Below are the code and all the weights of a small trained network. Each question names an input and a target symbol and asks about switching units off, where a switched-off unit gives its printed mean instead of its output.

import numpy as np


def w(rows, s, z=0):
    codes = np.array(rows[::2]) - 128.0
    scale = np.full(codes.shape[1], s)
    scale[-1] = z or s
    return codes * scale


def norm(h):
    return h / np.sqrt((h * h).mean(-1, keepdims=True) + 1e-5)


def f(y):
    return np.maximum(y, 0)


def softmax(a):
    e = np.exp(a - a.max(-1, keepdims=True))
    return e / e.sum(-1, keepdims=True)


def log_softmax(a):
    a = a - a.max(-1, keepdims=True)
    return a - np.log(np.exp(a).sum(-1, keepdims=True))


def net(x, mask):
    ids = ['βγδεζηθλμξστω'.index(c) for c in x.split()]
    T = len(ids)
    res = E[ids] + P[:T]
    u = 0
    for l in range(2):
        q, k, v = (norm(res) @ M[l].T for M in (Q, K, V))
        z = softmax(np.where(np.tri(T) > 0, q @ k.T / 4**0.5, -1e9)) @ v
        res = res + np.where(mask[u], z, O[l][:, -1]) @ O[l][:, :-1]
        u += 1
        y = f(norm(res) @ A[l][:, :-1].T + A[l][:, -1])
        res = res + np.where(mask[u : u + 4], y, B[l][:, -1]) @ B[l][:, :-1]
        u += 4
    return log_softmax(norm(res)[-1] @ U[:, :-1].T + U[:, -1])


Q, K, V, O, A, B = {}, {}, {}, {}, {}, {}
E = w([
[146,88,119],'β',
[90,148,143],'γ',
[126,153,137],'δ',
[67,160,150],'ε',
[122,161,143],'ζ',
[112,5,168],'η',
[145,124,70],'θ',
[83,139,162],'λ',
[109,139,137],'μ',
[123,161,144],'ξ',
[136,145,42],'σ',
[17,66,75],'τ',
[140,76,82],'ω',
],0.021)
P = w([
[139,109,254],'0',
[90,75,159],'1',
[94,103,136],'2',
[97,108,126],'3',
[97,118,119],'4',
[100,112,118],'5',
[100,123,113],'6',
[104,123,107],'7',
[106,128,95],'8',
[113,124,95],'9',
[106,120,118],'10',
[109,100,140],'11',
],0.008)
Q[0] = w([
[114,216,141],'L0H1',
[252,172,160],'L0H1',
[113,114,109],'L0H1',
[111,150,130],'L0H1',
],0.016)
K[0] = w([
[68,246,71],'L0H1',
[215,169,255],'L0H1',
[134,119,146],'L0H1',
[101,135,66],'L0H1',
],0.0097)
V[0] = w([
[149,242,2],'L0H1',
[127,144,190],'L0H1',
[174,13,121],'L0H1',
[221,161,171],'L0H1',
],0.0091)
O[0] = w([
[151,78,179,74],'L0H1',
[142,2,164,124],'L0H1',
[29,105,100,102],'L0H1',
[233,14,128,2],'L0H1',
],0.0095,0.0046)
A[0] = w([
[159,179,50,254],'L0N1',
[117,2,182,105],'L0N2',
[28,89,179,245],'L0N3',
[145,164,241,65],'L0N4',
],0.009,0.0027)
B[0] = w([
[2,142,188,198],'L0N1',
[116,62,251,148],'L0N2',
[161,206,184,255],'L0N3',
[205,73,119,219],'L0N4',
],0.0094,0.006)
Q[1] = w([
[207,117,124],'L1H1',
[5,175,110],'L1H1',
[187,189,201],'L1H1',
[212,77,154],'L1H1',
],0.012)
K[1] = w([
[121,173,87],'L1H1',
[135,148,253],'L1H1',
[182,151,41],'L1H1',
[115,209,51],'L1H1',
],0.015)
V[1] = w([
[161,73,226],'L1H1',
[209,171,116],'L1H1',
[195,1,55],'L1H1',
[134,158,29],'L1H1',
],0.0094)
O[1] = w([
[251,148,98,254],'L1H1',
[127,227,101,122],'L1H1',
[98,125,23,44],'L1H1',
[62,167,10,5],'L1H1',
],0.011,0.0061)
A[1] = w([
[21,6,80,1],'L1N1',
[13,99,97,103],'L1N2',
[189,193,154,105],'L1N3',
[175,149,30,66],'L1N4',
],0.012,0.0047)
B[1] = w([
[166,142,78,133],'L1N1',
[98,200,120,142],'L1N2',
[127,86,81,253],'L1N3',
[84,9,74,149],'L1N4',
],0.011,0.007)
U = w([
[210,48,131,121],'β',
[212,214,107,86],'γ',
[67,31,109,158],'δ',
[85,226,158,114],'ε',
[121,86,74,135],'ζ',
[149,95,138,93],'η',
[146,80,103,131],'θ',
[200,134,132,81],'λ',
[204,90,93,88],'μ',
[127,87,53,254],'ξ',
[163,148,144,99],'σ',
[88,142,110,127],'τ',
[5,192,102,180],'ω',
],0.013,0.009)

Each question gives the input, a string of symbols that net reads in full, and the target symbol t.
The units are the heads (4 rows each of Q, K, V and O) and the neurons (one row each of A and B). Each row of codes is followed by its name. A weight is (code - 128) times the scale printed after its matrix; where a second scale follows, it is the last column's (O, A, B and U).
mask holds one flag per unit, layer by layer, with each layer's heads first. A switched-off unit (its flag False) gives its mean, the last column of its rows in O or B, instead of its output. The means were averaged over made-up inputs and are rounded, as every weight is.
A unit's drop is (log p(t) with every unit on - log p(t) with that unit switched off) / (log p(t) with every unit on - log p(t) with every unit switched off).
The circuit of an input: a set's keep is (log p(t) with only the set's units on - log p(t) with every unit switched off) / (log p(t) with every unit on - log p(t) with every unit switched off). Starting from all 10 units, units are removed one at a time, each time the one whose removal leaves the highest keep (on an exact tie, the one counted first), for as long as the keep stays at least 0.8.
circuit, biggest first: the units of the circuit, biggest drop first
k most important neurons: the k neurons with the biggest drops, biggest first
k most important neurons of layer l: the k neurons of layer l with the biggest drops, biggest first
input γ ξ μ, target γ: circuit, biggest first -> (L0H1 L1H1 L0N4 L0N1)
input β θ ξ λ λ ε β λ τ β σ, target β: 2 most important neurons of layer 1 -> (L1N3 L1N4)
input ε τ γ μ ω σ, target ε: 2 most important neurons of layer 0 -> (L0N1 L0N3)
input γ ω ω γ σ ω ξ ε ξ ξ ξ ω, target γ: 2 most important neurons -> (L0N4 L0N2)
input ω ξ σ, target ω: circuit, biggest first -> (L0N1)
input ξ η ξ ζ ε, target γ: circuit, biggest first -> (L0H1 L1H1 L0N1)
input ε ε ξ δ ξ ξ ζ δ η β, target ε: circuit, biggest first -> (L0H1 L0N1 L1H1)
input ω ξ λ ω ω β, target ω: 2 most important neurons -> (L0N1 L0N4)
input ξ τ δ ω δ γ β ε τ λ ξ σ, target ξ: 2 most important neurons -> (L0N3 L0N2)
input λ η ε σ δ ω σ τ, target ε: circuit, biggest first -> (L0H1 L1H1 L0N3)
input λ σ λ γ δ ω τ, target ε: circuit, biggest first -> (L1H1 L0H1 L0N3)
input γ ξ σ ω ω, target γ: circuit, biggest first -> (L1H1 L0H1 L0N4)
input ξ ξ λ ξ ω τ σ ε ξ σ, target ξ: 3 most important neurons of layer 0 -> (L0N3 L0N1 L0N2)
input ξ η ξ, target β: circuit, biggest first -> (L0H1)
input β ξ ω λ θ ζ ξ ξ ω σ, target β: 4 most important neurons -> (L0N2 L0N3 L0N1 L0N4)
input ξ ξ ξ δ η ξ ξ θ, target ξ: circuit, biggest first -> (L1H1 L0H1 L0N3 L0N1)
input ω β λ ε ε τ ε θ, target ω: circuit, biggest first -> (L0H1 L0N1)
input ω ω δ ξ η γ ω ζ ξ γ ζ β, target ω: 2 most important neurons of layer 0 -> (L0N4 L0N1)
input ξ ω η σ τ δ ξ η ξ λ ζ β, target ξ: 3 most important neurons -> (L0N2 L0N4 L1N4)
input ω ω τ σ τ γ ω δ γ τ ω, target ω: circuit, biggest first -> (L0H1)
input ξ ξ ε μ γ θ η δ δ τ β, target ξ: 4 most important neurons -> (L0N2 L0N4 L0N1 L1N4)
input ζ δ θ ξ ε μ, target γ: 3 most important neurons of layer 0 -> (L0N4 L0N1 L0N3)
